Here is a tiny trained network, its code and every weight. The questions are about switching its units off for an input and a target symbol, where a switched-off unit gives its printed mean instead of its output.

import numpy as np


def w(rows, s, z=0):
    codes = np.array(rows[::2]) - 128.0
    scale = np.full(codes.shape[1], s)
    scale[-1] = z or s
    return codes * scale


def f(y):
    return y / 2 * (1 + np.tanh(0.7978845608 * (y + 0.044715 * y**3)))


def softmax(a):
    e = np.exp(a - a.max(-1, keepdims=True))
    return e / e.sum(-1, keepdims=True)


def log_softmax(a):
    a = a - a.max(-1, keepdims=True)
    return a - np.log(np.exp(a).sum(-1, keepdims=True))


def net(x, mask):
    ids = ['αγζηθλμπστφψ'.index(c) for c in x.split()]
    T = len(ids)
    res = E[ids] + P[:T]
    q, k, v = (res @ M[0].T for M in (Q, K, V))
    z = softmax(np.where(np.tri(T) > 0, q @ k.T / 4**0.5, -1e9)) @ v
    res = res + np.where(mask[0], z, O[0][:, -1]) @ O[0][:, :-1]
    y = f(res @ A[0][:, :-1].T + A[0][:, -1])
    res = res + np.where(mask[1:25], y, B[0][:, -1]) @ B[0][:, :-1]
    return log_softmax(res[-1] @ U[:, :-1].T + U[:, -1])


Q, K, V, O, A, B = {}, {}, {}, {}, {}, {}
E = w([
[166,124,198,244],'α',
[43,119,84,29],'γ',
[130,174,163,126],'ζ',
[221,170,151,49],'η',
[21,68,75,192],'θ',
[216,139,161,169],'λ',
[41,79,85,162],'μ',
[92,114,135,175],'π',
[9,75,105,208],'σ',
[23,110,152,96],'τ',
[83,90,99,147],'φ',
[168,100,68,69],'ψ',
],0.012)
P = w([
[137,156,148,136],'0',
[72,222,124,148],'1',
[141,110,4,216],'2',
[149,153,150,128],'3',
[68,233,120,145],'4',
[135,58,126,103],'5',
[155,150,136,140],'6',
],0.017)
Q[0] = w([
[174,46,54,182],'head 0',
[160,1,206,144],'head 0',
[93,206,84,167],'head 0',
[82,25,186,104],'head 0',
],0.017)
K[0] = w([
[153,37,123,136],'head 0',
[131,83,70,171],'head 0',
[47,109,251,84],'head 0',
[87,131,36,193],'head 0',
],0.016)
V[0] = w([
[118,100,76,87],'head 0',
[129,161,22,59],'head 0',
[119,98,87,196],'head 0',
[5,119,141,136],'head 0',
],0.012)
O[0] = w([
[107,182,29,116,25],'head 0',
[183,193,60,162,48],'head 0',
[93,91,146,189,254],'head 0',
[11,164,168,116,154],'head 0',
],0.011,0.0042)
A[0] = w([
[143,148,157,204,73],'neuron 0',
[143,182,112,164,96],'neuron 1',
[196,122,197,227,175],'neuron 2',
[118,148,178,142,131],'neuron 3',
[117,196,183,71,186],'neuron 4',
[93,128,111,192,45],'neuron 5',
[144,62,59,180,75],'neuron 6',
[232,166,183,148,173],'neuron 7',
[127,123,138,2,135],'neuron 8',
[111,105,147,12,124],'neuron 9',
[248,69,116,250,149],'neuron 10',
[52,90,115,112,158],'neuron 11',
[109,87,94,65,135],'neuron 12',
[126,199,159,83,55],'neuron 13',
[117,224,102,162,175],'neuron 14',
[112,82,62,160,122],'neuron 15',
[161,250,127,121,59],'neuron 16',
[218,86,157,105,1],'neuron 17',
[237,125,125,126,31],'neuron 18',
[107,141,71,93,132],'neuron 19',
[91,133,50,150,156],'neuron 20',
[190,184,76,153,96],'neuron 21',
[124,81,113,121,61],'neuron 22',
[197,213,195,129,136],'neuron 23',
],0.011,0.009)
B[0] = w([
[117,78,124,150,159],'neuron 0',
[193,114,113,168,141],'neuron 1',
[191,193,149,150,239],'neuron 2',
[90,102,16,80,171],'neuron 3',
[234,183,100,87,173],'neuron 4',
[169,79,98,125,150],'neuron 5',
[145,186,158,34,166],'neuron 6',
[117,85,80,24,189],'neuron 7',
[218,60,61,194,135],'neuron 8',
[254,132,63,190,133],'neuron 9',
[46,109,129,71,249],'neuron 10',
[163,145,105,197,184],'neuron 11',
[132,125,179,226,130],'neuron 12',
[32,106,29,146,137],'neuron 13',
[140,22,136,72,177],'neuron 14',
[66,187,170,66,158],'neuron 15',
[98,185,184,187,151],'neuron 16',
[33,194,99,253,148],'neuron 17',
[14,190,159,170,157],'neuron 18',
[179,69,140,184,140],'neuron 19',
[197,151,181,162,165],'neuron 20',
[174,73,53,204,162],'neuron 21',
[152,127,147,113,128],'neuron 22',
[55,98,137,88,165],'neuron 23',
],0.0064,0.018)
U = w([
[127,3,155,97,112],'α',
[203,86,136,140,162],'γ',
[162,146,160,58,189],'ζ',
[112,169,105,104,68],'η',
[102,104,120,146,2],'θ',
[101,170,153,62,127],'λ',
[130,131,142,133,146],'μ',
[168,205,212,133,193],'π',
[109,95,127,166,51],'σ',
[161,186,133,141,241],'τ',
[139,132,144,115,135],'φ',
[135,44,75,81,163],'ψ',
],0.011,0.0031)

Each question gives the input, a string of symbols that net reads in full, and the target symbol t.
The units are the heads (4 rows each of Q, K, V and O) and the neurons (one row each of A and B). Each row of codes is followed by its name. A weight is (code - 128) times the scale printed after its matrix; where a second scale follows, it is the last column's (O, A, B and U).
mask holds one flag per unit, heads first, then neurons. A switched-off unit (its flag False) gives its mean, the last column of its rows in O or B, instead of its output. The means were averaged over made-up inputs and are rounded, as every weight is.
A unit's drop is (log p(t) with every unit on - log p(t) with that unit switched off) / (log p(t) with every unit on - log p(t) with every unit switched off).
The circuit of an input: a set's keep is (log p(t) with only the set's units on - log p(t) with every unit switched off) / (log p(t) with every unit on - log p(t) with every unit switched off). Starting from the 12 units with the biggest drops (on a tie, the unit counted first), units are removed one at a time, each time the one whose removal leaves the highest keep (on an exact tie, the one counted first), for as long as the keep stays at least 0.8.
units of the circuit, in order: the units of the circuit, biggest drop first
top k neurons: the k neurons with the biggest drops, biggest first
drop of u: that unit's drop, to one decimal
input σ λ φ, target σ: top 4 neurons	neuron 2; neuron 11; neuron 4; neuron 7
input ψ α α, target ψ: units of the circuit, in order	head 0; neuron 10
input α π ψ ψ π λ, target ψ: units of the circuit, in order	neuron 10; head 0
input α α η, target α: top 2 neurons	neuron 4; neuron 10
input η α α ψ ψ ψ α, target ψ: units of the circuit, in order	neuron 7; head 0
input η α λ, target η: top 3 neurons	neuron 18; neuron 17; neuron 21
input η ψ θ σ ψ, target ψ: top neuron	neuron 7
input η ψ γ ψ α σ λ, target λ: top 2 neurons	neuron 18; neuron 10
input α α π ψ ψ, target γ: units of the circuit, in order	head 0; neuron 9; neuron 10; neuron 8
input λ μ μ, target λ: units of the circuit, in order	neuron 6; neuron 15
input σ ψ σ λ λ, target ζ: units of the circuit, in order	head 0; neuron 7
input π α η γ, target γ: top 3 neurons	neuron 9; neuron 8; neuron 10
input μ α γ α ψ α, target γ: top 4 neurons	neuron 20; neuron 14; neuron 21; neuron 1
input α σ μ, target α: units of the circuit, in order	head 0
input η ψ α, target η: units of the circuit, in order	head 0; neuron 18; neuron 10; neuron 17
input τ α ψ γ τ ζ, target ψ: units of the circuit, in order	head 0; neuron 14
input ψ α λ α τ γ, target λ: top 2 neurons	neuron 6; neuron 15
input ψ θ φ ψ, target ψ: top 2 neurons	neuron 21; neuron 7
input η ψ ψ, target η: top 3 neurons	neuron 18; neuron 17; neuron 6
input γ ζ σ, target γ: top neuron	neuron 20
input σ η θ φ λ, target ψ: top 4 neurons	neuron 14; neuron 7; neuron 21; neuron 23
input α φ λ λ α ζ, target λ: top 2 neurons	neuron 10; neuron 6
input α γ γ α α θ, target γ: drop of neuron 19	0.2
input γ α α, target γ: drop of neuron 20	0.7
input α α γ, target α: drop of neuron 2	0.3
